In the rows, 128 means zero.
Each name stands for a flat space through zero: a line, a plane or more. A row that begins with a name and a colon came from that space; any other row is followed by the name of the space it lies nearest, among the names in its block.
fufot-sisa: [152 132 150 156  90 126  92 153 109 129 132 127 122 112 126  77 143 192
 133 123 125  91 136 140 135  86 135 134 174 107 126 142 136 109 128 181
 146  82 127 133 123  80 123  65]
fufot-sisa: [116 179 118  81 136  95 118  84 169 131 101 131 126 123 137 122  89 110
 163  89 165 120 175  49 171 146 125 103  91 118 127 128 126 211 154  86
 103 123 160 164 140 136 133 108]
tadib-vidul: [152 141 179 137 125 157 176 108 140 135 147 147 232 178 158 142 153 160
  76 141 121 110 127 149 147 112 150 116 108 191 119 123 154 145 132 157
 105 181  97 172 111 124 110 160]
zadi-fino: [116 165 135 143 122 134 161 140 133 140 142 140  83  77  84 111 133 141
 122  69 134 152 104 117 119 136 112 141  73 133 142 118 155  76 126  92
 137 105 142 153 140 123 168  81]
zifa-bugom: [106 134 145  71 192 171 123 106 150 150  95 112 126 172 166 136 124 130
 107 118 101 130 104 159 146 127  89 117 101 131 182 137 118 127  82 133
 175 138  61 118 127  80 146 122]
[114 138 118 148 123 125 164 152 132 138 108 138 124  83 113 129 141 150
 160  75 131 139  92 150 116 137 111 149 113 134 102 107 149  55 130 105
 125 132 141 148 138 125 148 101]
zadi-fino
riki-kufus: [109 105 140 123  98 117 124 106 102 103  87 121  92 112 147  65 162 134
 112 150  81 102  99  94 154 126  74 135 152 111 111 163 109 176 141 103
 136 121 114  82 132 126 149 210]
vusud-pone: [112 107 121  95 122 122 109 118 105 127  88 121 125 107 163 115 147 113
 147 132 132 123 136 122 113 106 145 133 121 131 133 139 111 116 135 129
 128 118 154 122 106 149 133 121]
[175 189 176 141 170 145 183 154 149 107  81 113 170 182 122 165  93 136
  89 155 157 125 118 120 104 125 131 146  99 119  99  77 141 117 109 105
 153 135  93 102 129 121 106 164]
vusud-pone
nutil-neso: [158 163 173 157 100  52 172 118 103 155  96 116  97 157 110 154 189 177
  91 135 102 108 210 153  82 104 143 170  86 125 127  94 123  95 143 112
 113  96  76 102 105 104 107 123]
siraz-fime: [155 154 124 135 126 115  85 153  90 119 110 108 173 166 141 109 101 115
 127 118 150 106 105 148 105 173  96 154 102  90  76 125 170 144 117 128
 158 139 150  82 113  95 114 175]
[135 107 140  98 137 217 163 101 146 139 100 157 130 163 194 156  98 122
 139 145  83 178 119 155 185 167  82 119  63 142 177 114 126  87  48 142
 177  92  62 107 160  49 211 114]
zifa-bugom
[ 73 137 102 116 101 113 130 104 189 154 118 120  27  98 133 103 191 155
  49 120 143 108 135 115 146  95 140  79 118 185 133 150 123 129 127 136
 130 145  73 162 200 177 134  67]
siraz-fime
[210  98 144 126 164 126 137 141 108 131 128 135 188 127 144 126 113  98
 193 129 122 165 110 137  98 128 138 188 143 142 166 129 162  96 101 125
 154 128 109  85  34 116 145 177]
siraz-fime
siraz-fime: [147 131 131 134 165 133 168 102 167 128 129 156 140 101 128 127 122 128
 127 128 110 159 121 130 116  79 127 137 185 166 172 124  83  95 164 132
 115 113  93 146  89 145 146 139]
[119 128 128 128 105 100 107 139  68 126  97  97 119 109 137 121 150 133
 148  87 107  81  59 121 137 109 115 126 114 143 132 126  73 137  81 148
 121 142 104 114 155 136 153 134]
riki-kufus
[119 122 120 163 134 119 136 190 164 128 109  79 121 161  99 138  94 136
 138 124 149 132  23 158 140 144  71 112  90 116 175  84 143 121  84  73
  99 135 127 124 137 117 134 159]
vusud-pone
[140 150 147 141 102 100 154 128 151 144 112 110 115 141 130 167 136 141
 115 114 103 119 126 141 114 104 152 148 146 126 130 128 137 118 177 110
 124 134 127 113 114 138 145 124]
nutil-neso
[108 158 119 138 141  85 125 110 141 128 114 127  93 133 124 131 141 119
 154  97 119  88 107 115 122  69  97 125 155 145 161 133 111 122 139 112
 137 147 174 125 157 114  86 114]
zifa-bugom
senaz-bon: [ 98 160 128 150  93 105  94 116 126 131 127 175 112 138 123 202 133  93
 169 128 157 111 108 141 159 154 101 160 212 143 175 150 185 109 111 178
  84 147 119 183 123  89 151 127]
[136 116 106 126 115 125 146 141 135 103 157 125 115 158 126 126 128  95
 121 129 139 149 118 147 155 146 117 127 117 121 130  85 146 137 101 125
  96 134 115 123 121 120 123 138]
vusud-pone
[105  96  97 145 109 109 145 148 101 136 159 110 134 147 105 118 129 127
  61 141 174 116 133 127 114 104 141 117 112 135 118 145 124 161 120 123
  98  87 129 143 143 123 116 125]
senaz-bon
zifa-bugom: [123 136 128  87 145 104 148 134 131 155 145  89 113 141 101 145 110  84
 155 107 172 125 115 108  96  79 116 147 153 149 155 121 125 153 186 106
 115 189 162 134 139 161  36 179]
[104 166 174 143 122  51  92 176 120  88 134 122  95 137 151 135 189 158
 149 132  71  73  41  70 155 126  91  96 115 124 106 128 121 139 113 141
 135 144  86 117 122 127 128 151]
riki-kufus
[151 124 155 154 145  95 162 135 137 117 155 142 177 131 126 132 170 133
 104 156 109  80 127 114 125 129 117 134  89 141  87 127 129 115 111 140
 100 162 126 147 133 101 121 126]
tadib-vidul
[132 138 126  86  59 171 155 109 149 178 125 165 131 162 169 134  91 103
 151 133 145 135 163 131 155 159  96 114  88 138 149 103 136 100 124 135
  89 167 101 131 130 119 181 168]
zifa-bugom
[137 136 141 151 132 120 121 137 151 134 134 127 137 135 143 128 125 114
 121 123 121 132 136 125 110 130 109 127 124 136 104 110 147  99 122 131
  99 138 121 139 120 126 163 104]
tadib-vidul
[145 174 156 111 135 105  94 109 148 106  96 180  98 114 146 150 128 104
 173 117  78 166  77 157 115 141 121 146 172 113 130 123 155 104 145 196
 119 158  98 153 130 118 180 114]
senaz-bon
[159 100  77 133 177 151 212  91 187 119 136 151 105  98 153 116 152 126
  98 135  90 129 141  98  96  90 181 159 194 182 185 126  91  79 151 142
  94 118  59 169  19 144 162 102]
siraz-fime
[ 40  93  98 105  57 122 108 117 147 120  95  95  26 112 108 141 152 151
  61 120 153  82 136 146 150 112  71  52  79 159  69 153 136 156 158 138
 127 113 133 168 251 146  98  89]
siraz-fime
[196 160 189 124 176 108  98 215  58 139 159 115 252 156 124 106  57  86
 231 107 143 131 100 171  76 187 103 200  85  34 102 126 212 117  63 101
 172 120 197  65  53  60 110 218]
siraz-fime
[136  96 124 122 141 137 141 128 153  98 129  90 116 122 121 158 107 112
  99 139 141 126 145 166 113 115 121 137 115 127 149 105 137 152 153 124
 154 156 115 138 137 162 115 174]
fufot-sisa
[163 138 136 133 145 126 124 158 110 123 116 138 157 126 134  96 119 120
 142 124 124 141 125 136  94 161 132 181 146  97 149 134 161 122 120 140
 146 116 141 120 107 128 134 139]
siraz-fime
nutil-neso: [119 150 150  99 139 125 113 175 105 152 103 138 107 143  99 100 127 190
 142 112 153 129 128 141  98 131 123 133  72 149 118 127 178 136 123 173
 165 149 115 134 109 120 146  90]
[116 143 113 160 116 138 120 138 122 114 132  98 130 140 126 126 146 130
 109  87 133 103 135 154 160 124 164 133 124 114 148 128 139 140 112 139
 137 136 134 146 163 105 128 159]
riki-kufus
senaz-bon: [154 102 120 130 143 113 111  81 137 118 131 160  98 137 133 155 116 182
 153  72 110 132  95 157 166 130 142 104 179 160 199 147 157 125 111 137
  90 179 110 120 163 103  63 144]
[142 131 142 138 100 133 147 134 133 142 132 140 140 100 141 110 136 118
 104 149 114 105 118 154 112 143 140 115 128 104 101 159 140 110 109 110
  98 158 116 156 108 117 145 112]
tadib-vidul
[150 159 134 142  93  79 185 174 144 162 104 138 127 139 153 136 183 156
 116 135  75 152 140 101 104  93 132 128  90 108 101 131 143 138 162 139
  97 152 142 131 109 158 201 105]
nutil-neso
[123 156 138 114 133 150 128  77 135 136 170 173 156 106 154 134 141 147
 170  96 127 136 160  85 178 117 143 141 135 122  94 120 130 130 116 125
 126  91 178 155  98  62 102  92]
fufot-sisa
vusud-pone: [159 114 127 138  99 183 156 157 116  94 187  98 128 187 142 107 131 123
  99 170 172 114 103 205 144 165 124 170 113 142 157  80 172  76 135  88
 121  95 155 115 149 124 151 164]
[139 138 120 126 118  95 111 116 110 146 128 147 133 150 110 117 134 119
 130 153 139 133 135 148 149 156 102 122 104 104 104 140 153 163 112 118
 146 136 141  86 145 108 108 119]
siraz-fime
[154 102  98 179 125 141 182 192 166 117 102  88 149 173 103 183 135 133
 139 155 159 143  62 132 140 131 113 122 130 131 122  47  79 106 101 104
 123 134 124  99 130 121 139 135]
vusud-pone
[158 147 141 102 148 138 177  98 139 108 145 122 209 154 113 142 141 169
 106 146 160 134 119 152 149  98 174 108 112 161 130 129 112 156 153 188
 167 143 124 131  91 112  99 166]
tadib-vidul
[119 155 122 126 132  97 139 104 140 146 141 159  99 126 123 142 118 132
 123 140 147 121 126 111 126 119 122 136 149 133 134 156 140 158 114 151
  95 138 143 166 134 103 127 139]
senaz-bon
[139 104 148 117  82 143 165 115 140 108 123 180 131 135 152 118 110 117
 125 117 105 130 146 154 162 162 105 107  87 123 147 136 123 118 136 118
 121 112 135 112 117 138 170 147]
zifa-bugom
[149 142 126 141 164 135 131 129 141 115 133 147 145 134 132 142 138 126
 128 129 140 125 143 101 122 119 154 142 127 136 174 131 116 112 138 132
 119 137 119 154 110 117  98 128]
siraz-fime
[130 157 125  93 119 111 188  95 119 127 170 118  98 135  89  98 214 126
 150 127  80 120 162  71 154 123 158 119  56 144  83  94 112 153 108 127
 127 151 141 162 152 140 158 129]
vusud-pone
[100  96 119  96 126 201 140 140 130 158 124 125 145 122 171 128 109 151
 114 158 114 148 161 131 109 133 112 212 178  72 105 137 120  52 126 126
 109 118 148 170 135 118 140 105]
riki-kufus
[138 129 117 119 155 118 110  91 125 166 127 105 149 111 113 149 153 101
 112 140  34  89 195  79  95 113 197 102 156 159  72 144  97 180 130 166
 138 165 158  88 125 143 158  70]
vusud-pone

Each name stands for a flat space through zero: a line, a plane or more. A row that begins with a name and a colon came from that space; any other row is followed by the name of the space it lies nearest, among the names in its block.
fim-pom: [156 108 127 114 124 127 110 124 102 172 102 176 151 115  66  96 137  91
 133  85 117  72 142 134  85 144 107 114 113 129 133 160 132 169  98 173
  98 147 150 134 171 102 127 105]
simi-gezus: [116 107 125 125 134 146 118 158 112 158 116 125 129 145 147  81 155 124
  93 100 125 122 123 117 113 134 124 113 132 128 113  91 166 136 150 133
 167 123 143 128 175 145 128  93]
[139 130 155 130 113 147 128 149 122 145 118 141 158 121 109 102 148 107
 127 118 128  91 125 135 117 146 125 143 126 137 148 143 125 133 149 119
 113 131 152 131 130 127 150 125]
fim-pom
bavob-guge: [113 107 118 164 132 164 198 167  99 101 111 154 136  99 178 123 129 141
 101 112 141  91 150 136 122  75  29  90 177 133 174 113 211 104 105 111
 115 138 127  85 100 117 162  88]
[ 88 144 125  77 146 181 140 178 123 154 115  93 190 140 166  88 126 127
 120 110 134 131 146 111 127 101 137 111 122 108 118 120 138 117 151 163
 176 121 106 150 149 158 121  97]
simi-gezus
[133 109 131 133 115 150 128 122 109 178 105 176 150 127  74  91 132  95
 113 116  97  84 132 140  86 141 107 115  98 133 105 160 132 129 132 159
 118 143 157  97 163 109 111 118]
fim-pom
zazam-zake: [120 142 127 135 109 137 124 142 143 120 132 154 117 136 160 117 131 121
 116 128 124 101 120 146 139 153 144 134 145 144 110 131 133 105 121 142
  95 116 149 152 131 162 103 155]
[134 147 108 106 154  75 146 108  89 160 152 133 122 100  99 135 101 123
 150 107 125  96 134 124 114 154  74 128 117 117  82 125 135 139  78 100
 118 129 125 156 128 131 103 124]
simi-gezus
pon-biz: [141 192 115 129 125 146 122 126 105 140 123 183 112  97 111 140 121 135
 111  98 145 142 106 102 159 184 144 130 129  82 121  88  88 152 170 145
 118 160 112  83 141 100 123 158]
[142 119 118 118 132  82 127 120 155 178 137 123  96 140  81 106 125 130
 123 107 112 121 146 138 144 147 105 167 108 116 130 111 107 121  84 135
 125 117 117 117 131 108 103 112]
simi-gezus
komam-pib: [143 110 121 109 126 124 141 130 143 134 154 125 119 136 139 166 136 169
 118 147 138 121 129 131 165 123 134 142  61  95 107 143 136 129 135 141
 111 102 123 129 127 108 123 137]
dudo-bedod: [155 116 150 195 122 147  56  41 141 142 141  89 148 108 152 147 146 123
 154 101 137  90 131 137 201 161 134 142 161 145 123 146 107 101 129 142
 139  70 152 149 123 130 116 204]
[103 109 128 114 140  81 149 112 138 122 171 147 128 113  98 156 143 138
 177 130 139 123 176 125 104 108 128 112 104 115 184 142 105  89  96 122
 117  86 129 172  94 132 138  99]
simi-gezus
[122  89 147 118 130 126 144 127 133 111 127  98 138 139 100 123 130 153
 119 154 117 153 135 142 102  81 101 129 153 173 140 156 156  94 118 105
 149 123 141 156 116 144 157  95]
pon-biz
[135  94 122 134 112  86 119 184 132 132 116 132 128 129 114  45 109 119
  90 105 131  97 114 136 162 168 162 182 121 120 123  88 146 128 137 109
 120 123 130  89 141  95  98  97]
simi-gezus
zazam-zake: [109 146 162 129 160 124 149 122 145 141 144 147 142 147 128 156 141 123
 161  89 105 136 149 117 123 141 115 126 120 114 140 110 139 117  74 163
 141 144 141  80 150 148 121 136]
[159 209 128 128 172 196 163 118 131 124  93  98 118 108 141 145 109 156
 101 148 163 125 108 148 145 142  77 110 170 167  60 162 157 103  98 157
 104 186 110 147  75 171 131 159]
simi-gezus
[136 133 129 113  90  92 105 128 136 140 126 136 140 128 145 120 116 149
 121  99 113 134  95 133 130  90 123 149 107 136  96 135 144 162 158  98
 162 101 151 125 154 128 138 165]
simi-gezus
dudo-bedod: [152 139 136 131 136 132 124 110 102 118 123 135 135 120 137 123 138 140
 120 146 109 122 119 139 122 139 134 140 143 139 133 121 147 119  99 122
 118 113 142  94 122 107 139 172]
[164 180  92 155 120 175 176 109 133 170  91 140 131 128 145 109 139 181
 142 138  99 127 133 134 168  88 102 107 161 125 103 119 120 112 157 165
 143 101 174 128 176 113 153 139]
dudo-bedod
simi-gezus: [122  67 152 148  57 123  90 123  87 134 149 119  74 150 158 120  99 121
  63  95  78 169  73 160  95 121 140 104 144 105 159 100 115 177 161 118
 165 123 136 105 208 113 120 115]
[168 103 122 105 108 102  93 127 158  75 106 120  96 112 102 166  96 127
  63 148 136 180 122 103 170 171 193  88 145 106 131 117 156 146 162 130
 138  97 137 106 110 155 143 139]
bavob-guge
[117 113 136 161 142 119 134 102 148 109 136 103 118 113 140 130 128  82
 120 123 140 117 132 145 154 136 132 135 120 107 134 153 146 145 104 104
 135 173  96 136 138 134 100 150]
dudo-bedod
[114 139  97 124 133 136 110 127 138 138 144 153 120 143 140 106 135 131
 156 145 136  87 149 143  75 137  92 175 148 147 142 142  91 120 165 119
  76  56 114 166 103 183 112 129]
zazam-zake
[155 115 143 176 105 119 128 122 129  86 123 124  91 130 123 172 130 124
  94 153 123 163 105 154 108 165 137 115 159 122 164 146  98 133 139 136
  83 135 107 115 103 122 108 132]
simi-gezus
[172 136 127 188 145 125  89  96 113  93 101 143  81 133 108 143 132 111
 111 174  97 178 122 170 155 128 121 123 172 169 149 139  97 142 149 123
 129 153 121  66 125  90 140 151]
simi-gezus
[101 109 142 124 172 190 120  29 197 199 115 145  44 138 158 145  99 131
 150 105 156 131 133 116 181 137 113 111 177 104 102 112  75 142  94 134
  84 122 124 162 188 131 106 106]
dudo-bedod
komam-pib: [107 146 109 153 138 112  68 166  89 132 123 134 120 117 128  95 107 102
 143  96 137 145 122 133  58 133 141 116 185 169 175  95 119 132 137  82
 132 144 152 130 104 157 134 113]
fim-pom: [143 117 129 134 104 117 122 128 103 168 106 174 151 108  91 102 146 113
 117 120 114  79 142 146  81 156 123 120 108 133 116 170 132 147 110 154
 100 130 135 100 137 125 140 113]
[106  99 159 166 134 143 137 160 142 113 111 142 162 174 122 165 145 158
 132 156 174 159 128 112 155 126 106 114 171 115 176 122 162  94 138 130
 118 140 153  91 123 140 149 111]
bavob-guge
